Below are the code and all the weights of a small trained network. Each question names an input and a target symbol and asks about switching units off, where a switched-off unit gives its printed mean instead of its output.

import numpy as np


def w(rows, s, z=0):
    codes = np.array(rows[::2]) - 128.0
    scale = np.full(codes.shape[1], s)
    scale[-1] = z or s
    return codes * scale


def norm(h):
    return h / np.sqrt((h * h).mean(-1, keepdims=True) + 1e-5)


def f(y):
    return np.maximum(y, 0)


def softmax(a):
    e = np.exp(a - a.max(-1, keepdims=True))
    return e / e.sum(-1, keepdims=True)


def log_softmax(a):
    a = a - a.max(-1, keepdims=True)
    return a - np.log(np.exp(a).sum(-1, keepdims=True))


def net(x, mask):
    ids = ['ΘΞΣδεμπφ'.index(c) for c in x.split()]
    T = len(ids)
    res = E[ids] + P[:T]
    q, k, v = (norm(res) @ M[0].T for M in (Q, K, V))
    z = softmax(np.where(np.tri(T) > 0, q @ k.T / 2**0.5, -1e9)) @ v
    res = res + np.where(mask[0], z, O[0][:, -1]) @ O[0][:, :-1]
    y = f(norm(res) @ A[0][:, :-1].T + A[0][:, -1])
    res = res + np.where(mask[1:17], y, B[0][:, -1]) @ B[0][:, :-1]
    return log_softmax(norm(res)[-1] @ U[:, :-1].T + U[:, -1])


Q, K, V, O, A, B = {}, {}, {}, {}, {}, {}
E = w([
[85,196,101,30,135,44,138,236,176,185,119,182],'Θ',
[199,47,157,174,185,112,124,172,153,196,58,91],'Ξ',
[150,115,24,70,184,112,135,99,106,8,173,178],'Σ',
[170,28,147,154,200,140,68,201,155,193,73,116],'δ',
[150,175,137,104,69,34,210,181,139,170,158,227],'ε',
[210,207,44,123,127,230,205,105,153,102,132,157],'μ',
[198,40,197,160,133,139,88,155,127,162,34,101],'π',
[170,236,60,92,235,156,163,120,184,99,203,120],'φ',
],0.014)
P = w([
[105,85,131,87,182,148,174,92,38,176,112,121],'0',
[149,106,116,119,117,131,129,132,90,168,138,143],'1',
[252,82,38,142,144,117,71,143,109,202,156,149],'2',
[143,163,155,97,140,165,130,134,108,134,102,159],'3',
[138,111,81,131,77,130,70,95,114,145,154,53],'4',
[154,161,163,116,146,150,145,146,127,116,96,145],'5',
[130,128,113,157,71,118,86,120,137,118,164,74],'6',
[158,127,136,180,132,108,120,165,146,112,129,168],'7',
[64,99,170,151,106,131,186,132,138,103,141,137],'8',
[191,169,78,209,61,99,14,148,162,77,132,83],'9',
[111,135,189,173,146,142,160,153,159,64,105,143],'10',
[98,128,131,213,69,121,90,135,182,73,153,92],'11',
[117,126,160,233,136,117,135,179,193,62,118,174],'12',
[86,153,155,203,81,128,113,155,177,71,146,128],'13',
],0.014)
Q[0] = w([
[120,94,140,138,159,191,109,6,90,120,123,24],'H1',
[67,198,115,88,57,94,145,87,124,116,138,118],'H1',
],0.021)
K[0] = w([
[166,126,76,50,117,106,110,100,29,243,142,123],'H1',
[175,156,76,236,44,108,7,149,215,49,179,49],'H1',
],0.013)
V[0] = w([
[66,80,129,81,154,196,41,254,115,130,116,114],'H1',
[198,86,193,161,69,175,136,68,77,80,121,144],'H1',
],0.0098)
O[0] = w([
[149,100,176,179,140,168,116,241,67,74,125,85,110],'H1',
[81,249,69,135,159,161,131,62,56,190,159,106,6],'H1',
],0.013,0.0025)
A[0] = w([
[132,156,49,98,189,149,148,64,123,51,221,158,83],'N1',
[156,197,215,27,152,89,133,203,141,108,188,93,143],'N2',
[112,203,106,214,86,182,129,96,121,254,59,141,82],'N3',
[154,171,114,147,79,93,164,171,142,159,191,163,167],'N4',
[132,74,218,170,111,37,65,113,144,203,36,138,142],'N5',
[164,85,73,123,92,126,253,160,99,93,235,145,100],'N6',
[187,97,30,155,166,163,167,132,179,110,187,134,2],'N7',
[124,154,181,126,158,129,113,174,156,249,103,57,142],'N8',
[83,188,182,206,170,78,64,122,51,240,90,104,65],'N9',
[89,223,176,149,120,72,95,118,76,213,211,152,3],'N10',
[106,199,186,134,125,66,108,193,69,200,119,107,113],'N11',
[171,149,166,163,194,247,118,175,64,64,190,32,144],'N12',
[138,36,111,168,166,150,114,132,131,113,18,82,188],'N13',
[172,60,87,156,166,202,166,149,149,38,150,95,178],'N14',
[160,217,94,91,69,129,137,205,87,31,141,119,140],'N15',
[172,102,111,64,47,76,160,196,213,128,68,178,182],'N16',
],0.0098,0.011)
B[0] = w([
[135,73,129,205,133,121,126,162,105,130,102,137,182],'N1',
[94,89,68,165,173,160,170,128,146,108,132,90,173],'N2',
[69,94,209,129,146,82,104,160,135,97,141,137,168],'N3',
[163,96,100,101,127,189,138,165,147,91,159,84,181],'N4',
[112,89,55,110,156,159,188,196,147,66,129,96,204],'N5',
[55,153,132,104,87,169,134,177,167,126,80,136,160],'N6',
[26,152,138,146,139,104,65,180,121,72,46,103,149],'N7',
[123,148,142,182,122,127,105,149,125,68,80,127,171],'N8',
[62,137,157,40,92,184,104,129,199,115,143,139,162],'N9',
[155,139,172,86,190,115,102,21,125,174,26,76,142],'N10',
[161,142,126,141,77,176,152,52,131,116,153,148,160],'N11',
[156,72,157,116,142,33,139,80,121,174,76,122,206],'N12',
[88,206,94,123,146,147,133,60,129,139,203,126,211],'N13',
[137,180,157,44,76,156,156,113,115,183,130,126,214],'N14',
[192,138,132,90,176,119,94,125,155,89,251,130,179],'N15',
[128,144,193,171,106,98,79,102,79,163,137,162,255],'N16',
],0.013,0.016)
U = w([
[151,23,161,188,72,107,99,128,166,132,55,145,183],'Θ',
[160,143,92,1,141,138,162,72,191,137,124,114,48],'Ξ',
[134,140,128,92,46,151,167,128,152,168,208,160,75],'Σ',
[56,108,131,26,159,75,113,208,165,129,108,108,2],'δ',
[121,82,87,224,132,147,128,57,130,134,111,139,243],'ε',
[71,169,103,143,118,190,122,183,52,107,105,73,248],'μ',
[97,161,192,150,94,96,63,81,101,166,87,144,162],'π',
[121,96,150,175,183,90,139,114,53,144,161,53,105],'φ',
],0.013,0.0046)

Each question gives the input, a string of symbols that net reads in full, and the target symbol t.
The units are the heads (2 rows each of Q, K, V and O) and the neurons (one row each of A and B). Each row of codes is followed by its name. A weight is (code - 128) times the scale printed after its matrix; where a second scale follows, it is the last column's (O, A, B and U).
mask holds one flag per unit, heads first, then neurons. A switched-off unit (its flag False) gives its mean, the last column of its rows in O or B, instead of its output. The means were averaged over made-up inputs and are rounded, as every weight is.
A unit's drop is (log p(t) with every unit on - log p(t) with that unit switched off) / (log p(t) with every unit on - log p(t) with every unit switched off).
The circuit of an input: a set's keep is (log p(t) with only the set's units on - log p(t) with every unit switched off) / (log p(t) with every unit on - log p(t) with every unit switched off). Starting from the 12 units with the biggest drops (on a tie, the unit counted first), units are removed one at a time, each time the one whose removal leaves the highest keep (on an exact tie, the one counted first), for as long as the keep stays at least 0.8.
units of the circuit, in order: the units of the circuit, biggest drop first
most important unit: the unit with the biggest drop
k most important neurons: the k neurons with the biggest drops, biggest first
input π μ ε μ Σ π ε φ π ε Ξ Ξ, target π: units of the circuit, in order	(H1 N12 N9)
input μ Ξ Ξ π ε φ δ Θ μ, target Ξ: 3 most important neurons	(N12 N14 N16)
input Σ Ξ μ ε δ δ μ π Θ, target Ξ: 3 most important neurons	(N10 N16 N11)
input Θ π φ φ Ξ φ, target π: units of the circuit, in order	(H1 N16)
input φ μ μ, target π: units of the circuit, in order	(N7 N5)
input Ξ δ π Θ Σ Θ μ φ Σ π δ μ Θ, target π: units of the circuit, in order	(H1 N5)
input π π μ φ, target φ: units of the circuit, in order	(N1)
input Θ Θ μ π Σ δ δ π Ξ φ Σ μ μ, target μ: 4 most important neurons	(N12 N7 N16 N1)
input φ φ φ Θ δ π φ Σ Θ ε δ Θ φ, target Ξ: units of the circuit, in order	(N14 N16)
input Ξ φ π π Θ δ, target Ξ: 3 most important neurons	(N16 N12 N13)
input Ξ Θ δ, target Ξ: units of the circuit, in order	(N13 N1)
input ε π φ, target Θ: units of the circuit, in order	(N13 N1)
input μ μ δ π Ξ π δ Ξ Σ Θ δ δ δ Ξ, target δ: units of the circuit, in order	(H1 N3 N16)
input ε μ ε φ Θ, target Θ: units of the circuit, in order	(H1 N14)
input π μ δ π Θ μ π φ, target ε: 3 most important neurons	(N1 N14 N5)
input φ Θ π μ φ Θ, target Θ: 3 most important neurons	(N13 N16 N14)
input π Θ μ ε μ φ π φ δ δ π μ μ, target φ: units of the circuit, in order	(H1 N12)
input Σ Σ π π φ π δ π φ Ξ, target μ: most important unit	N5
input Θ φ φ, target Σ: 3 most important neurons	(N14 N13 N16)
input φ δ Σ Ξ π, target Σ: 3 most important neurons	(N13 N5 N16)
input Ξ μ Σ δ Σ, target μ: 2 most important neurons	(N12 N1)
